In the rows, 128 means zero.
Known rows:
K688: [141 143 122 132 124 143 103 145 166 144 135 129 146 104 108 131 136 130
 115 120  95 135 129 113 132 121 113 152 144 147 127 135 137 110 139 145
 141 138  97 122 124]
K329: [131 149 138 109 123 117 119 116 126 134 127 135 149 134 119 125 124 136
 132 115 126 126 117 119 120 142 128 117 115 117 111 117  89 122 116 114
 118 107 137 149 137]
K608: [115 135 141 129 116 112 121 130  80 145 149 127  89 175 131 124 124 134
 125 130 151 121 124 107 138 132 147 133  94 123 119 130 118 154 130 110
 109 132 113 126 115]
K131: [134 128 117 133 134 145 133 138 151 131 120 130 137 107 131 133 135 126
 129 136 116 139 136 129 127 123 115 134 145 141 133 127 144 121 135 143
 142 135 121 128 133]
K627: [115 148 150 110 104 115 154 128  61 141 133 148  90 180 148 127 136 134
 135 123 147 135 114 107 140 132 127 115  94 100 111 105 117 166 126 104
 101 130 136 133 143]
K911: [128 136 115 143 139 153 129 135 145 142 126 124 136 111 139 133 129 124
 124 138  99 137 135 134 107 124 110 126 166 165 133 130 128 139 129 138
 141 136 130 118 132]
K560: [127 138 115 145 140 155 129 132 143 145 128 123 135 115 142 131 128 123
 122 138  93 138 134 133 101 124 108 123 171 170 133 132 124 144 128 138
 139 136 133 114 130]
K355: [131 129 115 136 137 147 131 136 148 135 123 128 137 108 135 134 133 123
 128 137 110 137 136 131 120 125 113 130 153 149 133 128 138 128 132 140
 142 136 125 124 134]
K271: [114 104 133  96 227 100 148 110 135 124 103 146 195 130 135 180 132 105
  80 124 170  98 144 218 149 127 106 100 128 110 210 190 142 129 118 171
 133 186 179  87 119]
K97: [118 142 136 127 127 110 137 129  85 146 156 142  88 152 140 111 124 130
 122 129 152 113 124 108 139 133 152 146  66 127 127 116 104 156 135 122
 108 143 109 131 106]
K797: [114   7 125 208 129  84 165 209 141 148 130 108 117  49 135 105  95  82
 154 184 176 205 199 217  51 115 152 102 156  90 120 116 140 111 112 131
 159 121 181 161 116]
K364: [112  40 163 214  88  30 123 210  71 169 190  83  91  72  78  81  80 102
 123 142 183 153 159 155  56 123 196 141 118  92 103 186  95 108 112 116
 119  86 114 109  63]
K711: [123  97 116 134 139 151 100 139 165 132 118 130 127 113 123 138 136 127
 129 139 115 149 144 140 136 119 117 131 141 131 130 114 148 116 132 141
 142 151 125 137 133]
K690: [121 140 125 118 138 127 103 124 137 143 130 127 139 143 119 131 122 135
 136 133 137 123 134 117 123 146 135 121 112 133 117 120  93 124 117 120
 122 117 119 159 126]
K56: [117 128 126 119 139 129  90 123 144 143 130 128 134 145 118 134 122 137
 135 134 137 128 137 123 126 146 135 119 111 129 115 116  94 122 116 118
 121 122 121 162 126]
K238: [127 177 133 118 123 112 116 124 165 142 125 123 142 146 119 131 122 144
 151 113 147 120 144 117 127 141 138 115 108 143 126 141 109 133 114 114
 127 119 115 168 133]
K264: [149 154 137 126 107 133 114 136 166 135 129 138 154  98 104 125 138 132
 115 101  88 139 120 117 130 114 109 145 147 130 121 135 138 109 138 138
 139 135 114 117 135]
K826: [157 157  43 173  96 114  37  48 145  75 133 103 134  76 151  96  98 115
 172 115  86 114  93 141 214 140 156 130 171 132 146 122 152  90 134 136
 152  97 173  61 105]
K640: [116 138 127 114 136 126 113 128 128 142 128 122 138 133 116 133 127 142
 141 132 140 120 126 109 124 149 131 119 114 131 118 131  94 121 113 125
 117 106 113 150 128]

Facts:
K125 σ:K442 ψ:622
K131 ψ:622 Ω:K873
K148 Ω:K797
K159 ψ:622
K173 σ:K381 ψ:58 Ω:K844
K175 ψ:622 Ω:K916
K205 ψ:622
K211 ψ:58 Ω:K608
K238 Ω:K333
K264 σ:K94 ψ:622
K268 σ:K589 ψ:622
K271 σ:K704 ψ:622 Ω:K97
K291 ψ:622
K300 Ω:K593
K303 σ:K847 ψ:622
K308 Ω:K94
K333 ψ:58 Ω:K264
K338 Ω:K381
K349 σ:K661 ψ:58
K355 ψ:622 Ω:K911
K357 ψ:622
K361 ψ:622
K364 σ:K797, K205 ψ:58 Ω:K338
K367 σ:K899 ψ:622 Ω:K653
K369 σ:K361 ψ:58 Ω:K506
K381 ψ:622 Ω:K969
K40 ψ:622 Ω:K148
K431 ψ:622
K439 ψ:622
K442 ψ:58
K452 ψ:622 Ω:K830
K506 ψ:58 Ω:K367
K533 ψ:622 Ω:K63
K537 ψ:622
K548 ψ:622 Ω:K175
K56 Ω:K40
K560 ψ:622 Ω:K808
K578 ψ:58 Ω:K439
K589 ψ:58
K593 ψ:622 Ω:K364
K608 ψ:58 Ω:K329
K627 ψ:58
K63 σ:K439 ψ:622
K640 Ω:K589
K653 ψ:622 Ω:K208
K661 σ:K548 ψ:58 Ω:K914
K67 ψ:58
K688 σ:K830 ψ:622 Ω:K205
K690 Ω:K56
K704 σ:K271 ψ:58 Ω:K661
K711 ψ:622 Ω:K533
K724 σ:K175, K271, K704 ψ:622
K735 σ:K537 ψ:622
K745 ψ:622 Ω:K854
K769 σ:K661 ψ:622 Ω:K88
K772 ψ:622 Ω:K899
K797 ψ:622 Ω:K711
K808 ψ:58 Ω:K431
K825 ψ:622 Ω:K704
K826 σ:K439 ψ:622
K830 ψ:622 Ω:K300
K844 ψ:622 Ω:K238
K847 σ:K303 ψ:58
K850 ψ:622 Ω:K159
K854 ψ:622
K873 σ:K63 ψ:58
K88 σ:K627 ψ:622 Ω:K790
K899 ψ:58 Ω:K357
K911 ψ:622 Ω:K560
K914 ψ:622
K916 Ω:K973
K938 ψ:622 Ω:K850
K94 ψ:58 Ω:K173
K969 Ω:K640
K97 ψ:58 Ω:K769
K973 ψ:622

Rows:
No name comes twice in this set of rows, the named rows included.
[ 96 111 160  92 206  68 128 103  63 136 130 138 146 208 137 176 121 112
  77 116 204  81 134 195 159 135 136  97  87  95 192 200 119 164 113 133
 100 181 170  82 101] | K704
[125 181 153 131  93  99  96 135 128 157 157 125  97 177 107 122 125 145
 123  95 140 117 130  94 146 122 149 148  89 141 120 157 126 151 133 106
 112 142  83 132 111] | K173
[149 148  34 170 102 119  51  44 134  68 120 109 124  84 173 100 101 113
 189 127  98 122  98 150 224 143 152 114 167 121 148 104 157 100 131 133
 152  99 191  67 117] | K63
[120  24 150 111 164 208 229  99 168  10  81  90  89 135 138 109 131 149
 126 159 138  75 140 150  49  91 150 125 144 166 135 108 176 125 128 111
 133 114 125 169 134] | K548
[123  37 201 106 118 158 165  80 122  22 135  87  63 181  86  81 113 163
  87 107 132  49 100 119  58  84 191 152 104 140 107 137 136 128 132  76
  95 107  98 138  95] | K349
[121 138 153 120 102 104 129 124  74 135 147 136  96 169 127 119 127 134
 121 112 139 125 110 110 139 128 142 128  99 105 111 124 115 151 127 104
 103 128 130 119 125] | K67
[123 154 127 119 136 122 112 124 141 142 130 126 140 143 121 131 122 137
 138 128 139 121 135 115 122 146 134 121 112 138 120 127  96 127 116 117
 122 113 117 159 128] | K308
[111 130 123 115 134 126 116 132 118 140 126 116 135 124 112 137 131 145
 149 136 145 117 124 103 126 155 129 118 115 127 117 138  93 117 110 131
 115  98 104 143 128] | K338
[140 141 130 122 116 142 139 137 143 132 117 144 146 105 127 133 142 128
 125 118  99 147 120 122 128 121 101 133 146 124 123 116 138 120 134 138
 137 134 129 126 148] | K303
[115 122 109 121 134 157 166 152 124 135 103 132 127 102 142 151 154 135
 156 150 130 145 134 114 135 136  98 118 144 130 133 121 147 129 127 156
 133 127 116 133 154] | K381
[138 134 127 129 123 140 140 129 139 126 118 137 145 103 132 127 134 124
 123 120  96 142 120 136 117 118 106 126 158 130 125 121 134 125 131 133
 135 131 143 115 143] | K431
[137 151 138 108 122 117 120 118 120 131 129 132 156 145 122 128 122 128
 125 123 132 124 118 116 119 145 128 120 119 113 109 116  92 118 118 110
 122 101 137 149 136] | K208
[112 167 141 121 109 113 151 137  89 151 133 138  82 190 151 134 133 137
 148 128 163 131 136 105 146 134 135 118  87 127 123 123 130 175 126 105
 110 139 117 150 137] | K94

The same objects again, as new rows of numbers:
Known rows:
K608: [138 111 140 107  93 113 105 121 128 169 144 143 171 133 115 123 139  83
 119 143 128 109 132 116 131 124 127 136 124]
K355: [139 110 130 135 148 110 136 133 151  97 146 154 131 111 118 111 118 128
 124 138 136 159 154 107 143 108 133 137 123]
K208: [100 104 134 124 107  91 132 128 124 119 134 131 144 129 128 108 143  99
 149 152 109 123 160 128 154 119 119 127 131]
K745: [146 118 130 127 135 114 138 141 159 104 134 145 129 106 125 115 122 124
 130 140 125 165 156 105 149 108 132 131 135]
K148: [121  98 100 168 122 127 105 139 105 112 146 138 120 163 110 109 178 109
 147 162 108 135 175 129 149 107 112 115 123]
K628: [102 112 128 133 109  94 133 128 124 122 136 138 139 141 127 110 144 109
 142 150 114 123 160 121 144 122 124 125 124]
K690: [106 110 120 145 119 107 122 131 114 117 140 136 128 153 123 110 148 106
 140 158 111 121 167 125 145 116 116 126 122]
K338: [110 130 141 141 128 110 145 140 107 104 149 117 147 176 133 113 137 101
 141 167 109  84 176 110 141 126 138 127 126]
K899: [133 108 147 129  90 116 107 105 126 168 155 126 169 134 104 130 127  88
 125 141 132 102 119 125 144 140 113 133 117]
K560: [133 103 127 143 160 100 136 124 135  76 162 179 141 110 101 105 106 138
 115 140 150 149 147 107 137 110 133 138 103]
K88: [128 125  97 122 140 123 132 159 146 121 120 138 116  97 137 113 111  98
 119 168 131 203 176 100 129 116 134 142 112]
K627: [134 104 148 124  82 111 107 103 130 172 152 129 173 134 103 132 129  94
 127 140 135 107 121 126 143 138 117 134 121]
K367: [132  98 139  80 143 123 111 141 152  77 121 133 138  70 135 108 126  68
 141 149 111 174 175 126 164  94 126 139 160]
K205: [144 106 158 122 102 123 173 161 152 119 143 173 180  93 144 101 194 199
 131 159 108 154 111 127 162  95 108 147 132]
K431: [140 111 134 127 133 102 143 130 158 104 137 157 139 104 120 112 119 137
 124 132 135 165 153 102 144 109 141 132 136]
K264: [145 121 126 100 133 111 143 146 158 103 108 147 132 102 144 110 123 108
 124 127 133 191 169  85 139 106 148 130 154]
K94: [135 111 146 123  95 120  90 106 124 167 146 126 144 149 110 126 118  72
 118 129 132 112 111 114 148 143  99 135 112]
K854: [146 117 130 126 128 106 143 141 161 112 128 147 135 100 123 115 120 130
 132 134 130 170 154 103 146 110 140 135 143]
K911: [136 105 125 143 161 101 133 126 136  79 159 171 139 111 103 108 111 135
 118 140 142 148 150 108 140 108 133 137 108]

Rows:
No name comes twice in this set of rows, the named rows included.
[124  94 149  86 105 122  83 112 129 151 149 128 173 105 110 120 138  45
 135 153 111 101 134 143 151 116 106 140 132] | K506
[105 119 128 127 121 104 122 125 121 120 121 136 104 162 144 107 130  90
 131 132 112 141 149 104 149 123 101 126 127] | K238
[145 129 139 131 154 121 144 147 146  96 149 130 135 131 125 115 112 114
 128 156 123 130 167 105 140 113 150 137 127] | K593
[127  98 136 117 116 102 110 105 108 141 166 174 185 129  96 117 127  95
 104 138 152  95 125 118 125 125 124 140  98] | K808
[137 112 144 101  96 117 102 117 130 171 131 145 155 138 128 122 128  73
 113 124 131 119 118 105 133 127 113 132 131] | K333
[ 99 116 135 140 134 103 134 134 102 100 153 126 143 160 125 108 131  98
 143 172 112  94 172 122 143 127 122 131 112] | K300
[115 100 109 156 122 116 114 135 108 113 142 134 126 155 117 107 162 103
 142 160 109 128 169 125 147 112 111 121 118] | K56
[163  94 127 157 113 157 138 175 138 116 157 171 160 113 123 100 229 197
 130 170 102 164 120 133 169  79  98 137 128] | K797
[120 121 113 125 103 124 100 129 119 191 151 129 149 127 110 122 124  68
 111 180 129 125 135 126 119 138 108 148  86] | K97
[156 109 115 141 132 125 123 145 156 111 136 146 121 115 116 113 146 132
 132 139 122 172 161 107 147 101 139 127 146] | K533

The same objects again, as new rows of numbers:
Known rows:
K690: [128 127 151 109 131 126 118 130 121 126 115 134 124 136 106 131 106 133
 127 124 133 122 132 132 138 124 122 131 136 126 130 137 134 115 119 130
 121 150 129 135 126  84 129 141 136 133 127 131 145 137 123 121 145 116]
K94: [129 125 139 126 120 133 137 124 127 134 128 116 133 114 111 114 141 129
 116 116 113 134 111 117 113 158 124 118 135 115 133 125 113 133 128 133
 124 123 133 140 125 110 131 123 122 154 128 134 111 116 144 136 136 125]
K578: [125 126 127 127 110 129 130 122 120 135 126 124 135 124 113 125 127 126
 125 121 119 128 124 127 126 140 132 125 137 115 131 126 128 129 125 137
 129 126 139 129 132 114 130 127 125 145 131 132 137 130 133 128 134 115]
K548: [131 126 105 115 122 120 119 134 119 129 127 139 131 119  96 117 121 123
 132 108 124 133 132 136 132 119 129 131 117 137 134 121 148 140 134 151
 122 117 121 127 129 121 129 133 131 136 114 124 134 119 138 128 124 131]
K148: [126 126 147 116 131 133 119 131 121 127 124 133 122 141 120 133 111 132
 132 137 136 121 130 132 132 132 130 126 131 129 128 133 133 125 121 120
 128 137 131 129 127  92 131 139 136 127 132 128 133 130 126 122 145 117]
K88: [124 129 133 127 151 123 137 126 139 130 132 126 122 132 152 125 136 128
 131 141 118 126 132 116 121 119 120 126 125 133 124 127 129 120 127 120
 123 140 116 126 132 164 123 124 123 121 114 129 108 131 122 138 121 146]
K560: [133 128 123 126 125 130 127 135 119 122 125 128 128 124 114 131 127 130
 126 123 127 129 130 138 135 134 127 127 123 134 128 128 130 135 130 133
 129 130 125 133 120 123 126 124 128 129 132 130 127 118 127 123 126 126]
K628: [130 126 142 129 133 132 123 131 122 122 122 130 125 126 128 127 123 132
 124 125 134 127 115 132 125 134 133 133 133 129 129 129 125 131 124 120
 129 120 131 127 124  90 135 136 131 122 130 125 130 127 130 124 136 119]
K589: [130 125 117 143  99 138 129 125 132 141 120 116 141 130 103 135 138 129
 103 130 129 129 119 136 105 107 122 124 141 112 131 132 118 131 141 115
 144 131 142 126 116 117 131 124 124 121 124 128 127 142 139 121 134 126]
K847: [120 137  93 142 149 138 129 119 190 118 128 135 136 145 141  99 137 110
 153 118 121 130 140 102 113 158 111 121 106 115 128 125  79  78  91 122
 132 143 140 112 195 148 123 132 125 152 134 116 155 140  84 113 117 121]
K850: [133 128 122 126 126 131 127 134 119 123 125 128 128 125 114 132 127 128
 126 123 128 129 131 138 135 131 127 127 123 134 128 129 130 135 131 132
 130 130 125 133 120 126 126 125 129 128 132 130 128 119 127 123 126 126]
K97: [126 126 128 128 110 131 130 126 120 135 127 123 135 125 116 124 129 129
 126 123 121 129 124 127 125 144 131 125 135 115 130 126 125 130 123 137
 129 122 140 125 127 114 130 126 125 144 130 131 133 128 131 128 134 115]
K969: [134 125 126 139 117 135 119 130 135 125 120 129 133 126 115 136 126 130
 105 122 145 128 111 143 112 103 129 135 140 125 131 133 124 130 142 107
 138 123 134 126 123  85 138 135 130 103 128 122 137 137 140 116 133 125]
K704: [117 131 143 146  88  93 134 128 209 152 176 130 129 158 175 148 142 118
 178 121 139 133 127  98 121  76 135 157 148 110 131 140 112 106 126 115
 116 107 132  99 148 171 126 120 144 127 169 108 148 125 144 159 120 141]
K308: [134 124 147 124 138 130 126 130 131 118 127 129 126 111 121 114 131 131
 116 107 131 133 103 124 118 153 129 129 134 127 134 125 118 132 130 124
 118 115 125 141 132  79 138 135 128 136 131 128 120 111 149 129 134 125]
K608: [126 127 128 130 110 132 130 125 120 136 126 122 134 126 116 125 129 128
 127 125 122 129 124 127 125 143 130 124 134 116 130 127 123 130 124 135
 131 123 140 126 125 115 129 126 126 144 131 130 132 129 131 129 135 116]
K338: [132 127 130 139 128 133 120 123 131 122 116 128 128 125 119 135 125 126
 110 122 140 128 112 134 118 112 137 134 137 131 131 133 120 132 137 111
 140 124 134 132 125  93 139 134 131 107 131 122 140 141 132 120 134 121]
K355: [130 127 120 123 125 127 127 133 118 120 126 131 130 121 111 132 123 127
 126 116 122 127 129 138 136 131 129 131 127 132 128 126 138 132 133 134
 125 132 124 134 130 121 127 126 126 129 132 131 135 117 129 121 123 124]
K826: [132 131 139 130 141 124 122 121 125 124 144 139 129 120 200 123 120 144
 120 155 176 125 143 126 155 135 121 128 124 127 122 123 146 115 135 132
 109 114 124 127 134 161 126 137 127 116 128 135 128 141 140 130 114 145]

Rows:
No name comes twice in this set of rows, the named rows included.
[131 129 131 111 123 128 122 134 119 128 121 131 126 139  97 137 112 131
 130 131 132 125 147 138 145 123 118 122 122 133 128 136 137 124 126 136
 126 154 124 140 119 123 121 129 135 135 132 134 136 127 120 120 137 125] | K40
[116 123 105 110 130 106 121 117 141 162 140 139 132 126 130  82 134 119
 148 122 111 138 133 101  99  96 122 129 114 125 141 109 151 130 124 165
 112  95 120 100 139 163 130 144 130 150  66 115 107 147 146 162 130 155] | K661
[122 126 119 121 122 140 124 133 115 126 141 136 123 146 123 144 117 122
 142 146 128 121 141 138 136 136 140 115 117 138 125 124 145 144 137 118
 136 131 128 130 136 137 126 128 131 125 142 131 121 111 129 117 132 123] | K533
[133 129 125 128 129 133 129 135 117 124 123 124 126 127 116 133 130 130
 124 130 126 129 130 137 131 131 126 124 122 134 126 130 126 136 130 127
 134 133 125 133 114 129 125 123 128 125 130 130 120 120 124 124 128 128] | K205
[123 126 121 119 122 138 124 133 116 127 138 135 124 145 119 143 116 123
 140 144 129 121 142 139 137 134 137 116 118 137 126 125 145 141 136 120
 134 133 127 131 134 134 125 128 132 126 140 131 123 113 128 117 133 123] | K711
[141 131 136 130 121 135 116 131 102 118 134 137 132 114 170 129 115 150
 111 148 189 129 141 146 168 154 125 124 121 128 122 126 143 131 136 141
 118 104 133 134 112 124 128 136 131 122 143 137 135 129 144 117 122 129] | K439
[118 130 130 140 134 123 137 102 145 141 126 118 129 132 146 127 138 117
 120 137 116 127 124 104 110 110 134 124 140 121 129 129 117 118 131 117
 135 138 133 128 139 163 132 125 122 122 117 128 129 159 122 142 127 135] | K364
[114 126 136 127 134 120 140 113 139 141 136 124 130 130 152 119 135 124
 132 135 105 123 125 107 113 125 126 129 142 112 128 122 132 113 123 126
 119 135 130 120 148 152 127 127 117 135 113 132 121 141 127 142 126 133] | K369
[135 128 124 128 128 129 130 140 117 120 125 126 130 115 120 124 133 133
 126 116 124 132 123 137 133 142 124 132 123 131 127 126 128 135 126 138
 125 121 124 129 118 119 126 123 125 133 130 129 123 111 129 126 122 127] | K844
[127 127 130 129 111 132 130 126 120 136 125 121 134 126 116 123 131 130
 127 125 123 130 124 126 124 145 129 124 133 116 130 127 121 131 122 136
 131 123 139 127 122 114 129 126 127 145 131 130 130 128 131 130 136 117] | K808

